Here is a tiny trained network, its code and every weight. The questions are about switching its units off for an input and a class, where a switched-off unit gives its printed mean instead of its output.

import numpy as np


def w(rows, s, z=0):
    codes = np.array(rows[::2]) - 128.0
    scale = np.full(codes.shape[1], s)
    scale[-1] = z or s
    return codes * scale


def norm(h):
    return h / np.sqrt((h * h).mean(-1, keepdims=True) + 1e-5)


def f(y):
    return np.maximum(y, 0)


def log_softmax(a):
    a = a - a.max(-1, keepdims=True)
    return a - np.log(np.exp(a).sum(-1, keepdims=True))


def net(x, mask):
    res = np.array(x, float).reshape(1, 5) / 4 @ E
    u = 0
    for l in range(2):
        y = f(norm(res) @ A[l][:, :-1].T + A[l][:, -1])
        res = res + np.where(mask[u : u + 3], y, B[l][:, -1]) @ B[l][:, :-1]
        u += 3
    return log_softmax(norm(res)[-1] @ U[:, :-1].T + U[:, -1])


A, B = {}, {}
E = w([
[94,101,13,79,118,135,56,100,4,185,129,132],'x0',
[53,207,123,132,106,23,161,188,111,139,138,215],'x1',
[117,126,111,134,135,125,140,137,132,127,117,113],'x2',
[124,137,125,110,132,134,130,131,134,128,145,123],'x3',
[154,122,145,117,135,127,122,134,120,143,120,149],'x4',
],0.017)
A[0] = w([
[170,45,49,104,142,222,54,71,52,143,131,55,66],'0.n1',
[205,38,148,138,143,240,106,72,179,106,121,20,162],'0.n2',
[108,117,17,88,124,122,69,113,3,150,130,150,1],'0.n3',
],0.023,0.009)
B[0] = w([
[189,118,103,87,95,147,133,18,165,4,72,189,240],'0.n1',
[108,112,160,140,145,124,120,195,125,197,155,89,253],'0.n2',
[82,137,127,140,123,102,116,193,85,202,160,97,227],'0.n3',
],0.022,0.041)
A[1] = w([
[168,105,65,146,251,212,124,43,74,165,98,133,3],'1.n1',
[182,9,174,127,231,231,99,145,163,223,137,48,59],'1.n2',
[153,146,219,162,119,84,215,159,236,59,99,173,213],'1.n3',
],0.028,0.0028)
B[1] = w([
[96,153,65,90,104,100,60,104,61,74,137,113,140],'1.n1',
[139,130,51,245,188,188,252,102,35,132,201,90,246],'1.n2',
[99,199,176,151,143,87,96,176,172,111,123,122,254],'1.n3',
],0.016,0.034)
U = w([
[185,128,121,252,222,189,236,138,119,83,212,46,241],'0',
[103,248,199,177,167,36,107,224,201,98,139,142,183],'1',
[142,112,185,65,128,125,178,70,146,183,167,161,22],'2',
[185,99,111,108,146,109,129,123,237,170,131,175,1],'3',
[166,103,155,81,169,129,153,115,160,185,78,145,13],'4',
[121,83,151,85,166,180,153,149,167,152,90,198,9],'5',
[255,10,54,44,77,178,100,7,98,10,91,144,223],'6',
[50,127,65,69,85,47,60,203,26,250,161,130,190],'7',
],0.01,0.0043)

Each question gives the input, the list of numbers given to net, and the class t.
The units are the neurons (one row each of A and B). Each row of codes is followed by its name. A weight is (code - 128) times the scale printed after its matrix; where a second scale follows, it is the last column's (A, B and U).
mask holds one flag per neuron, layer by layer. A switched-off neuron (its flag False) gives its mean, the last column of its row in B, instead of its output. The means were averaged over made-up inputs and are rounded, as every weight is.
A unit's drop is (log p(t) with every unit on - log p(t) with that unit switched off) / (log p(t) with every unit on - log p(t) with every unit switched off).
The circuit of an input: a set's keep is (log p(t) with only the set's units on - log p(t) with every unit switched off) / (log p(t) with every unit on - log p(t) with every unit switched off). Starting from all 6 units, units are removed one at a time, each time the one whose removal leaves the highest keep (on an exact tie, the one counted first), for as long as the keep stays at least 0.8.
circuit, biggest first: the units of the circuit, biggest drop first
most important unit: the unit with the biggest drop
top k neurons: the k neurons with the biggest drops, biggest first
k most important neurons of layer l: the k neurons of layer l with the biggest drops, biggest first
drop when u is switched off: that unit's drop, to one decimal
input [-1,5,0,2,7], class 1: circuit, biggest first => [0.n2, 0.n3, 0.n1, 1.n2]
input [0,3,0,-3,5], class 1: circuit, biggest first => [0.n2, 0.n3, 1.n2, 0.n1]
input [1,4,-1,-3,-2], class 7: circuit, biggest first => [0.n1, 1.n2, 0.n2]
input [-2,8,2,-6,-6], class 1: most important unit => 0.n3
input [1,0,0,8,-6], class 6: top 3 neurons => [0.n2, 1.n3, 1.n2]
input [-2,5,-6,-8,-8], class 1: 2 most important neurons of layer 0 => [0.n2, 0.n3]
input [-2,6,8,-7,-5], class 1: 2 most important neurons of layer 0 => [0.n2, 0.n3]
input [-5,2,-7,8,7], class 1: 2 most important neurons of layer 0 => [0.n2, 0.n3]
input [0,3,-8,3,2], class 1: top 4 neurons => [0.n2, 0.n3, 1.n2, 0.n1]
input [-1,3,5,6,5], class 1: top 3 neurons => [0.n2, 0.n3, 0.n1]
input [-4,2,8,1,-7], class 1: drop when 0.n3 is switched off => 0.7
input [5,2,7,-1,-3], class 7: drop when 0.n3 is switched off => 3.3
input [1,8,2,1,-6], class 7: drop when 1.n3 is switched off => 1.0
